[111 139 146 170 95 130 150 135 134]
[107 124 173 197 58 144 152 150 137]
[137 126 110 98 153 102 130 106 88]
[122 140 136 115 152 124 107 118 92]
[136 120 124 133 110 137 117 159 143]
->
[111 146 95 150 134]
[107 173 58 152 137]
[137 110 153 130 88]
[122 136 152 107 92]
[136 124 110 117 143]

[143 86 159 163 120]
[82 122 54 103 105]
[153 98 65 149 165]
->
[143 159 120]
[82 54 105]
[153 65 165]

[169 138 109 132 142]
[52 88 119 120 73]
[144 89 87 156 160]
[155 123 119 123 89]
[161 110 127 94 173]
[162 108 69 132 120]
[123 88 114 123 97]
[217 103 132 106 190]
[163 153 203 82 170]
[147 142 132 170 95]
[107 184 136 191 110]
[166 136 160 94 165]
->
[169 109 142]
[52 119 73]
[144 87 160]
[155 119 89]
[161 127 173]
[162 69 120]
[123 114 97]
[217 132 190]
[163 203 170]
[147 132 95]
[107 136 110]
[166 160 165]

[147 137 81 156 129]
[129 144 92 142 80]
[167 143 101 159 93]
[113 132 159 204 166]
[124 105 105 102 111]
[118 104 129 212 133]
->
[147 81 129]
[129 92 80]
[167 101 93]
[113 159 166]
[124 105 111]
[118 129 133]

[153 122 116 102 150 158 119]
[138 108 110 132 123 128 121]
[143 113 95 116 138 167 122]
[194 137 88 101 139 158 100]
[107 96 107 153 123 120 127]
[113 145 135 118 125 116 135]
[168 149 88 95 129 141 88]
[144 134 105 180 108 100 107]
[172 130 79 128 101 133 128]
[164 130 72 106 111 86 157]
[102 115 109 150 119 122 129]
[140 115 184 146 138 187 134]
->
[153 116 150 119]
[138 110 123 121]
[143 95 138 122]
[194 88 139 100]
[107 107 123 127]
[113 135 125 135]
[168 88 129 88]
[144 105 108 107]
[172 79 101 128]
[164 72 111 157]
[102 109 119 129]
[140 184 138 134]

[66 126 167 121 170 148]
[216 198 72 110 84 125]
->
[66 167 170]
[216 72 84]

[134 163 136 59 132 144 169 151]
[145 161 126 63 133 132 172 156]
[141 168 139 57 129 140 164 150]
[144 161 125 64 135 129 173 155]
[134 162 137 57 131 147 169 152]
[148 168 133 61 130 130 165 152]
[148 166 132 60 130 134 166 154]
[136 157 128 62 135 140 175 155]
->
[134 136 132 169]
[145 126 133 172]
[141 139 129 164]
[144 125 135 173]
[134 137 131 169]
[148 133 130 165]
[148 132 130 166]
[136 128 135 175]
